Here is a tiny trained network, its code and every weight. The questions are about switching its units off for an input and a target symbol, where a switched-off unit gives its printed mean instead of its output.

import numpy as np


def w(rows, s, z=0):
    codes = np.array(rows[::2]) - 128.0
    scale = np.full(codes.shape[1], s)
    scale[-1] = z or s
    return codes * scale


def f(y):
    return y / 2 * (1 + np.tanh(0.7978845608 * (y + 0.044715 * y**3)))


def softmax(a):
    e = np.exp(a - a.max(-1, keepdims=True))
    return e / e.sum(-1, keepdims=True)


def log_softmax(a):
    a = a - a.max(-1, keepdims=True)
    return a - np.log(np.exp(a).sum(-1, keepdims=True))


def net(x, mask):
    ids = ['ΔΘΠΦαβεζσω'.index(c) for c in x.split()]
    T = len(ids)
    res = E[ids] + P[:T]
    q, k, v = (res @ M[0].T for M in (Q, K, V))
    z = softmax(np.where(np.tri(T) > 0, q @ k.T / 3**0.5, -1e9)) @ v
    res = res + np.where(mask[0], z, O[0][:, -1]) @ O[0][:, :-1]
    y = f(res @ A[0][:, :-1].T + A[0][:, -1])
    res = res + np.where(mask[1:13], y, B[0][:, -1]) @ B[0][:, :-1]
    return log_softmax(res[-1] @ U[:, :-1].T + U[:, -1])


Q, K, V, O, A, B = {}, {}, {}, {}, {}, {}
E = w([
[48,143,131,185,77],'Δ',
[145,81,23,107,105],'Θ',
[136,185,104,140,50],'Π',
[101,174,150,190,93],'Φ',
[123,91,79,149,230],'α',
[97,95,171,172,215],'β',
[163,115,185,117,88],'ε',
[138,197,130,222,124],'ζ',
[194,126,149,158,6],'σ',
[172,212,145,45,128],'ω',
],0.019)
P = w([
[34,159,156,176,75],'0',
[53,124,156,168,94],'1',
[78,91,153,157,108],'2',
[107,63,157,174,119],'3',
[109,18,159,144,129],'4',
[135,2,165,166,126],'5',
[150,3,159,190,107],'6',
],0.0063)
Q[0] = w([
[77,92,95,152,172],'head 1',
[79,123,164,184,85],'head 1',
[56,70,135,248,101],'head 1',
],0.019)
K[0] = w([
[65,30,96,222,109],'head 1',
[189,52,159,123,147],'head 1',
[191,11,144,148,130],'head 1',
],0.012)
V[0] = w([
[76,116,244,118,255],'head 1',
[42,58,22,179,175],'head 1',
[121,207,7,102,236],'head 1',
],0.0083)
O[0] = w([
[103,144,184,180,245,109],'head 1',
[88,153,46,209,133,115],'head 1',
[225,169,64,137,191,2],'head 1',
],0.011,0.007)
A[0] = w([
[254,121,145,183,86,158],'neuron 1',
[136,204,76,129,173,81],'neuron 2',
[90,185,231,146,158,116],'neuron 3',
[194,124,127,71,71,186],'neuron 4',
[114,89,145,120,39,90],'neuron 5',
[75,79,101,219,114,1],'neuron 6',
[69,91,119,140,83,103],'neuron 7',
[124,159,108,155,88,115],'neuron 8',
[165,213,207,208,157,180],'neuron 9',
[162,192,41,218,124,171],'neuron 10',
[77,132,219,83,99,130],'neuron 11',
[34,182,115,116,119,85],'neuron 12',
],0.0097)
B[0] = w([
[68,220,134,85,156,160],'neuron 1',
[206,197,186,121,179,136],'neuron 2',
[146,180,76,218,41,193],'neuron 3',
[43,193,123,98,127,223],'neuron 4',
[203,128,103,44,203,254],'neuron 5',
[145,196,84,89,254,205],'neuron 6',
[207,78,95,154,156,230],'neuron 7',
[165,101,63,93,79,160],'neuron 8',
[73,83,95,96,24,190],'neuron 9',
[87,8,217,50,165,190],'neuron 10',
[152,142,166,223,186,254],'neuron 11',
[185,190,82,166,181,187],'neuron 12',
],0.0065,0.017)
U = w([
[188,181,53,145,182,60],'Δ',
[99,30,62,93,85,118],'Θ',
[114,138,66,95,55,142],'Π',
[157,119,113,177,22,253],'Φ',
[58,54,158,103,161,133],'α',
[24,119,145,184,98,130],'β',
[171,110,219,209,125,47],'ε',
[67,60,159,125,19,195],'ζ',
[253,69,173,95,121,128],'σ',
[96,201,199,112,140,150],'ω',
],0.0082,0.0049)

Each question gives the input, a string of symbols that net reads in full, and the target symbol t.
The units are the heads (3 rows each of Q, K, V and O) and the neurons (one row each of A and B). Each row of codes is followed by its name. A weight is (code - 128) times the scale printed after its matrix; where a second scale follows, it is the last column's (O, A, B and U).
mask holds one flag per unit, heads first, then neurons. A switched-off unit (its flag False) gives its mean, the last column of its rows in O or B, instead of its output. The means were averaged over made-up inputs and are rounded, as every weight is.
A unit's drop is (log p(t) with every unit on - log p(t) with that unit switched off) / (log p(t) with every unit on - log p(t) with every unit switched off).
The circuit of an input: a set's keep is (log p(t) with only the set's units on - log p(t) with every unit switched off) / (log p(t) with every unit on - log p(t) with every unit switched off). Starting from the 12 units with the biggest drops (on a tie, the unit counted first), units are removed one at a time, each time the one whose removal leaves the highest keep (on an exact tie, the one counted first), for as long as the keep stays at least 0.8.
circuit, biggest first: the units of the circuit, biggest drop first
most important unit: the unit with the biggest drop
k most important neurons: the k neurons with the biggest drops, biggest first
drop when u is switched off: that unit's drop, to one decimal
input Δ ε Δ Θ ω Δ ζ, target Θ: circuit, biggest first : [head 1; neuron 10]
input Δ ω σ ω α, target α: circuit, biggest first : [neuron 10; head 1; neuron 3; neuron 12]
input Δ Δ Φ Δ Δ ω, target ω: circuit, biggest first : [head 1; neuron 7; neuron 4]
input Θ σ Δ σ, target σ: most important unit : neuron 5
input σ ζ Π, target σ: circuit, biggest first : [neuron 5; head 1]
input Φ Π β Δ β Δ, target β: circuit, biggest first : [head 1; neuron 5]
input σ Π ζ Δ ω σ, target ω: 2 most important neurons : [neuron 1; neuron 4]
input ω Δ β Δ Π Δ Δ, target β: circuit, biggest first : [head 1; neuron 9]
input ε Δ Π, target ε: circuit, biggest first : [head 1; neuron 11; neuron 9]
input Δ β Δ Δ σ ω Δ, target σ: circuit, biggest first : [neuron 5; head 1; neuron 7]
input Δ σ Δ ζ, target σ: circuit, biggest first : [head 1; neuron 5]
input Δ Δ Π α, target α: 2 most important neurons : [neuron 10; neuron 3]
input Δ Π Δ Φ, target Φ: circuit, biggest first : [neuron 10; neuron 4; neuron 6; neuron 5]
input ζ Π α ω ζ, target α: 2 most important neurons : [neuron 10; neuron 9]
input β Π ω Π, target ω: circuit, biggest first : [head 1; neuron 1; neuron 7]
input Π Δ ω Θ σ, target ω: circuit, biggest first : [neuron 4; neuron 1; head 1]
input Δ Δ Π, target Π: 2 most important neurons : [neuron 4; neuron 10]
input Π Δ Δ, target Δ: circuit, biggest first : [head 1; neuron 6; neuron 12]
input Θ Δ ω, target ω: 2 most important neurons : [neuron 4; neuron 7]
input Δ Δ Φ Δ, target Δ: most important neuron : [neuron 6]
input Δ Δ ε ω ω Π ζ, target ε: drop when neuron 8 is switched off : 0.2
input Δ Δ α ω ω Δ ε, target ω: drop when neuron 4 is switched off : 0.2
input Θ Δ β Δ ε ζ, target ε: drop when neuron 4 is switched off : 0.4
